Each row is followed by its class.
[-156 -281   57   94  -31 -144  220 -123 -303   -2 -211  -96   62   45
 -217 -140  -90 -181   -1  -20   16 -148 -488   43   29 -109  -84 -104
 -121 -294 -229  113 -168  -62] : M
[  21  -96 -194  -31  116  100  139   40   58 -116  122  -25  342  -85
   25   20  322   54  213 -387  142  -14  238 -144   80  172   20  172
  261 -226  -76   15 -247  137] : R
[-326 -117   -2  -99 -239   56  223 -154 -132   40 -408  139  144   90
    5  235   29   77  133  -97   84  -87  254 -182   -4   -2   62  -37
  254 -229 -557  140 -335  136] : R
[-194    3 -259 -207 -298  -23 -224  110 -317  -65  -92  -68  299 -163
  232  178  -74  187  -55 -309   86   64  182 -205  253  128  108   64
  255  226 -268  -75 -174  313] : E
[-391    1  -70  124   27  105   20   -6 -339   49  222  -45  220 -114
   31  -93  153   85  107 -273   30  153  -76   -1  156  171  288  154
   45  109   34  144 -290  162] : U
[-269   86   92  269 -471  113 -145   83 -174  106  305   -1  243    4
   -6  121  397 -129  -35  531   56  446  -22   16 -145   93   65   50
  478  899   31 -134  137    7] : L
[-247 -186 -140 -226 -167  108   83   30 -170 -185 -328 -251   67   15
  178  120   54  100  388 -295  190  115  154 -173  145   51  -11  -59
  219 -264 -553  130 -261  167] : K
[-186   88 -250   42  111  242  181  155 -105 -151  -33   -9  511   30
   89   88  375   76  255 -605  -43  134  206  -46  159  137  275  277
  335   24 -169  157  -85  244] : J
[-101   93 -186  -58  -50  182  221 -151 -100 -295 -378   89 -193   56
  135  233  -19  263  322 -250   72  -58  141   38  102 -112  218 -137
  135 -204 -290  112 -213   40] : R
[ 338  129 -210  188   61  102  102 -104   88 -173   70  285  347 -118
  101 -167  364    5 -281  -68   36 -231  181   68   48  131   -9  107
  155   56  -11   50 -138  -49] : T
[ -78 -188   51  248 -227  138  121  -47 -246 -129 -149  -74  133  122
   88   80  129   -4  110  -73  -74   -8 -334  -68  323  -50  383   61
  440  486 -145  122   96  -36] : B
[  44  100 -511 -264  -28  -75  -71   72    8  -27   90  208   67 -154
   68   88  -23  279  -53 -471  229 -307  285  -56  -55  275 -232 -108
 -125  -35  -53 -116 -360  295] : L
[ -83  -74 -261    5  176   47  313 -128 -116   -3  -91  -34  414  -69
    2   -3  332  -65   15 -320   85 -192  270  -74   84  223  129  152
  167 -276  -85  172 -409   53] : L
[-233   96 -111  -59 -107  166   77  -25  -55 -188 -530 -205  -35  -85
  230  185  490  142  295 -314   45   33  305   21   48  148  303   11
  456   80 -414  215 -283  228] : W
[-202 -217  -13 -115  134  -13  361 -171 -169  -72 -389 -212  215  241
  -84  118  199   95  229 -380   97 -293  241   68  132  -70  357    5
  315 -524 -188  332   -8  -12] : F
[-371   29  -51 -244 -129  -35 -333   19 -192  240  -75 -136 -121   27
   59  245 -167  211  -48  260   34  160  134  -86 -181  -13 -187 -122
  -11  -24 -229 -149  162  155] : M
[ 189 -127  -51 -104   -6 -172  104 -231 -199  -80  -39  -95  186 -125
 -110 -168 -153   48 -200  -92    0 -149   -2   67  173 -115  -53  -23
 -133 -734  -61  113 -142   21] : G
[  74  -40   29  -38  129  -45   92  -12   26   55  -39   55   81  -78
 -203   93  -90  102 -159 -142  -67  281  150 -155  -46 -112  -41   48
   94 -697  -37  -12  -27  102] : T
[-147  131  -25 -215 -237 -154 -334   55    2  306  188    2  157  -29
  -62  192 -135   67  -47  392   17  240  426 -249 -366  133 -288 -191
 -200  103 -193 -251  -35   45] : U
[-315  -46 -184 -161   87   63   -2  214  -53  107  118  -23  297   85
   75  215  -35   18  146 -284   25  194   77 -269  -29   79    0   40
    4   99 -139 -138 -112  153] : T
[ 103  -48 -282   34  324  162  -24  -89 -143  -78 -151 -149  152  -82
  391  -87  207  158  172 -507 -183 -220  -40  140  242    9  196   73
    1  143   97  209  -24  212] : E
[ 130  103  -88  126   61  130   49  -42   31 -101   -5  177  339   92
  -21  128  125  108  -73 -271   41 -263  356  -65  -19  -90  188  126
  360  172  -37   50  -55  -19] : G
[-138  189  154  -10 -247  222   17  125   76  -30  417   40  190  172
   64   65  500  200 -247  153  154  706  326    0 -116 -180 -203  226
  582  269  -34 -209  316  111] : W
[ 179 -154   95  109 -196 -179   90 -162 -320  119  -53  -37 -152   15
 -251  169 -459   83 -226  254  -91  150 -497   12  166 -221   97 -177
  -19 -189  -57   50  190 -112] : X
[ -29   40   37   30  237  -81   12  -86  -97   85  -84 -143 -227 -174
    7 -250  -98  -23 -230   32 -125   16 -151   86   88  -68  -84  124
 -202 -319  158  185   15  101] : K
[-165    2   -2   12  -67  144  -92  -12 -168  -42  -31 -232  171   -6
  159  149  185  -40  178   83   48  188   76 -118   20   69  161   11
  275  422 -199  -30   -7  -32] : K
[  41 -206  -88   68 -171  268  180  107  -30 -136   15  -98  372  155
  -23  -17  342 -287  104   98  104  147   70  -61 -326   80 -296  -21
  300   45 -315 -205   51  -88] : F
[-148  -67  -89 -216 -434 -112  -77    0 -244  -56  205   -5  370  -21
  326   85  -21  257  151 -114  231  255   39 -123  266   94  204 -154
  170  188 -303   -6  -30  132] : W
[-415 -112 -200 -281  126   20 -179  275   92  129  -59 -207  265   87
  199  102  272  -71  258 -154   27 -108  252 -110 -178  177 -133   75
  -90  -23 -271 -236 -225  165] : K
[-128  -40 -117  -47  -48  138 -183  239  103   20  174  -21  294  204
  145  186   60  -75  104   34   85 -122   11 -276   97   83 -101   55
  240  665  -73 -116  255   -8] : U
[-349  -88 -212  -48   36  -44 -148  125  -73  250  120  -72  578    6
  -45  100  365 -322   75   -9  186 -166  107 -225 -201  333 -325  233
  200  288 -214 -136 -467  138] : B
[-292 -155  -52 -111 -131   30  -53   59 -229   19  303 -100  427  221
  -40   95   -3  164  104   42  145  393   87 -217  -47  -85 -227   36
  195 -171 -182 -144  220  -13] : E
[-118  -30 -154 -141   61   57 -100  234  125   51 -190   13  -35   27
  103  229   93   48  132 -132  118   32  313  -92 -216   40 -185   49
   94  306 -299 -155  -82   94] : E
[ -94  299  -60  109   78  307   75  -89  -46  -98  -61  164  216 -155
  107  -24  283   87  112 -224  -13  228  294 -156   23  211   59   80
  168    0 -165  243 -253  103] : J
[-273   42  273   38 -123   13 -267  112   27  140  154    0 -394  175
 -157  306 -267   79  138  135  116   51 -300 -178   40   26  349  -53
  138  647  -48  -55   41  -65] : B
[  96   17 -178    5   43   51  113   83  -68 -110  166  137  495 -126
  135  -42  129  -68  -68 -167  138  -66   55 -189  176  144   39   67
  114  336 -115  -51   28  -26] : W
[-258   94 -254 -217  130   34  -76   73  125   70   10  103  517  -51
   69   76  236   21   58 -415  195 -222  553 -413 -190  357 -234  154
  234 -138 -274   11 -386  268] : G
[ -47 -129  101   60   -9 -120  172  -81 -137   61  -10   82  263  -64
  -54 -139  -66 -110 -296   61  -72   66 -261  -15  151  -55   93    0
   20 -264  -12  149  172   21] : G
[ 158  282 -375  -67  332  104  110    2  136   -8   68   33  362   -4
  121  172  426  345 -220 -291   30   76  810  -39 -181  -11  -42  190
  402 -259  188   11  207  154] : E
[  -2   40  107  -62 -249   85 -375    1  150   79   36   -2  -42   79
  170  186  206   53 -412  526   49   -7  280 -139 -103 -154  -95   91
  508  451 -128 -326  258  115] : J
[-456   12  -30   25 -350  114   14 -172 -239 -128 -564 -121  -97  155
  224  295  252  145  199  -54   14  -86  140   20   24  -74  498 -134
  428  453 -518  165 -303  154] : M
[  14  -78  -27   71  100   92  -36  127   52  139  200   73  226 -174
  189   81   75    3  139 -141   85  242  440 -264  -57  -20  132  245
  213  193 -100 -132 -356  148] : U
[-256   50 -106   27  -20  -74 -194   62 -451   98  366   12  276   63
   21  -19 -158  225  172 -187    2  199 -292  -64  256  137  187   -2
 -175  455   48   -4  123   13] : G
[  72   63 -181  -38  170  -13  115  -89   75  -33 -197   31  178  -85
   43   90  116  -35  -20 -103   71  -10  174 -202  -23  190 -139   45
  120 -177 -201  111 -183  -40] : R
[-324   -2 -310 -257 -252  -85 -113   63 -210  -69  222   48   80 -195
   11  -59 -142   50  -67  129  205  143  -69   15  -22  217 -294 -143
 -305 -212 -161 -148 -126  189] : U
[  97  -40 -220 -137  150   95  127  -37   91 -179  -74  -78  203 -105
  -43  158  285   97  121 -315  169 -131  498  -84  170  186  211  222
  299 -396 -188   60 -272   79] : K
[  69 -126  -14  -19 -122 -274  137  -38 -222  188  135  145   36 -272
 -183  -39 -449  117 -253   44   81   33  -95  -84  102  -92   51  -87
 -239 -622  -54   44 -205   95] : R
[  43  -21   24  -11   79  -99 -251 -139 -272   67   36   -8    1  127
   52  -25  -90  123   41   26   87 -189 -135   41  203   20  132  -14
    4  274  -29  -20   78  -92] : T
[ 256  161  -93   29  145  290  -20  -69   19 -260 -217 -104   -5  139
  107  222  278  162  385 -254    9   92  345  -10  -98  -77  131    0
  362  223 -273  -76  -22  -26] : X
[  64  -34  -41  -66   17 -227   32 -267 -286   72 -197  -35  -74  -76
  -68  -97 -240   70 -306  -23  -49 -179 -233   85   88 -133 -108  -70
 -167 -517  -73  118 -191   83] : F
[ -39   -5  -16    4 -279 -178   92   10 -330  -20  -87   23 -264  -38
  -73  244 -435  285  344  -13   54  364 -276   12  321  -38  443 -205
 -106 -108 -209  144  -29  -41] : B
[-121  102  -40   81 -266  -95 -111  -44 -174   69 -145  135 -247  -72
  125   37   34   88   20  204  111 -112 -152  104   18  144   41 -139
   83  206  -65   -7 -195   25] : U
[  11   60   34  -41  -13   49  147 -172 -164 -113    2  -17  232  -81
   61 -154   57  140  -85 -143  -16  272  187   25   52  -92  -33  -11
   -4 -370 -125  160  -32   14] : G
[  89 -181   -5   45  203 -220  188  -58 -130  114  191   20  236 -109
 -258 -141 -238  -94  -54  -51  134 -208 -144   34   -9  -45    0  -31
 -194 -398  110  152   -5  -75] : X
[  -5  -77   69  -21  -37  186   81  192   39  -36   14  -43  374  131
  -43  331  192   -6  187 -195   74  224  177 -327  106  105  245   95
  427  384 -414 -115   92  -92] : U
[-298  138  107   21   32  287  -22   31   78 -167   52   36  250  274
 -144  -23  158  150   13 -207  156  126  191 -256 -110  -85  -18  201
  539 -683 -404  216   42  214] : E
[-129  243   -7   72   95   55 -106  155  164  261  293   81   55    8
   77  166  207   48 -208  465   40  144   96   58 -270  -12  -41 -158
   79  540  283  -20  523  -53] : G
[ -87  176 -279 -160  -98 -153  -16 -116 -193  107   77  209   89 -228
  -59  122 -197  406  -96 -206  147   12  312  -60  -81  133 -132 -135
 -173 -428  -81   79 -311  161] : W
[-456  132  -56 -239   77   92  -89  176  132  144   58  -15  377  126
  183  187  186   92   53 -283  175 -115  362 -452  -70  165  -57  146
  402    1 -222  -10  -87  265] : R
[  56 -126  139   91   71 -101   81    6  -94  109  -75  -27  180   75
 -165   -7  -96 -229 -135  191    8   25 -119  -41  -50 -184   31   65
   48  -86 -215  -14   47 -113] : B
[-142   22   13 -289  -74  200   98   71  208 -249 -489  -63  -64   38
  120  281  -56  -34  412 -186   61  -12  310 -371   16  123  100 -211
  139   42 -568   69  -47   41] : X
[ -82   99   22 -104 -203  163  -17   96  245    3 -247  135   95 -182
  305  179   61   35  -45   89   39   16  439 -334 -216  178   10  -20
  254  301 -571  -37  -37   89] : K
[-276 -105  -31 -117   47   40 -194   74   15   89 -186 -154  412  156
   98   52  268 -285    0 -205   24 -352  107 -270  114  251  -16  318
  322  451 -320  -21 -258  124] : L
[  38   31 -141  104   59   63  249   70  183  106 -186  104  136  -60
   45  255   91  -70  -30    5    0 -125  218 -223  -73  169  200   33
  264  238 -158  171   67   -4] : M
[-356 -235 -213 -160 -204 -137   87  177 -232  -36  128  -75  149   -3
   60  -38  -59   13  411 -195  168  149 -296 -251  126  283 -152 -133
 -230   38 -237 -114 -269   57] : E
[ 131  -81   49   20  185 -105  161  -94  -81  156   96  -20   93 -113
  -19 -155  -54   13 -180   50  -87  193   17    7  -35 -135 -120   61
 -182 -442   65   15   -3   -9] : E
[-141 -122   22  -13   13   83  243 -134  -22 -117  -81  -70  343   45
  -19  110  368  122   83 -294  190   16  383  -77   69  -42  296  168
  618 -523 -220  178 -193  125] : U
[-262  261 -185 -126  289  213 -322   67   21   74 -181 -184   88  -33
  298  180  282   82   79 -211 -135  -93  296  -87  -31  208  131  145
  142  613  -62   40  109  224] : W
[ 130   58  -70  -64   67  207  154  -57  137 -216   10   85  481 -150
  164  -31  310   10   51  -82  200    7  490 -251   35  128  -60   84
  352 -315 -293  100  -55  -21] : E
[ 136   36  -98  -54 -313  -74   86  -69 -159 -125 -405  -50   82 -109
   91  322   14   43  254   63   52  -40  207  -99   89  112  226 -153
  248  208 -412  -36 -129 -105] : K
[ 156  148  -72 -195  -91   65  -11 -113   50  -91 -146   12   70  116
  201   89   13  141 -114  225   55    6  406  -25 -109 -167 -144  -65
  211 -512 -258 -128  183   15] : K
[  19   29 -230 -107  210  205   55  -10  105 -153   90  -76  544 -154
  101   34  471  -61  422 -641  108 -265  493 -123  155  432  269  227
  221  264  -75  161 -403  170] : L
[ 241  354 -201  -25  354  312 -190    8  239 -113 -114  145  263   12
  131  166   96  -38  253 -289  -89  -50  562 -190 -141  179  -85   91
  101  208  -15   49  -19   -3] : G
[-204  239 -261    5   50  254  151   25   85  -31 -365  204   59 -177
  199  155  301  101  -13 -218  -14   78  401  -61 -114  241  -89   48
  172 -316 -148  150 -369  113] : W
[-248   54 -131 -208  215   85 -137  -93   -5 -106 -191 -140   74   79
  117   35  114  -16  181 -260  112 -234  182 -162 -109  161 -101   20
  113   52 -209   16 -151  105] : G
[  21  170 -156 -209  201  -21  -92 -290 -148 -141 -323 -169 -240    9
   70   65 -309  295  325 -442  -87 -527 -286   15  303  166  130 -218
 -208 -418  -32  377  -11   67] : K
[-215 -176 -245 -160 -159  -95  -91 -177 -297 -175 -406 -155   84   22
  250  156  -35  -40  552 -383   86 -382 -171  -88  300  317  235  -80
   73  478 -332  106 -449   68] : G
[-273  -35 -221 -348  -36 -142 -287  122   47   86  -84  -56  372 -190
  288   24    1 -141  119 -239  134 -184  431 -310   16  298 -237  115
  -97  253 -204  -78 -493  231] : J
[   8   90 -170   98   36  123  -24  -28 -104   32  -88   35  -62 -143
   95   67  232  205  -30 -341  -18  -79  350   87  -36   50  200  118
  125  333   -4   39 -418  200] : T
[-343  188   -3 -174 -214  234  -29   10   33 -187 -324    3   -5   63
  202  222  159  133  123 -189   75   69  339 -245  176  117  214  -44
  328   97 -341  160 -229  152] : E
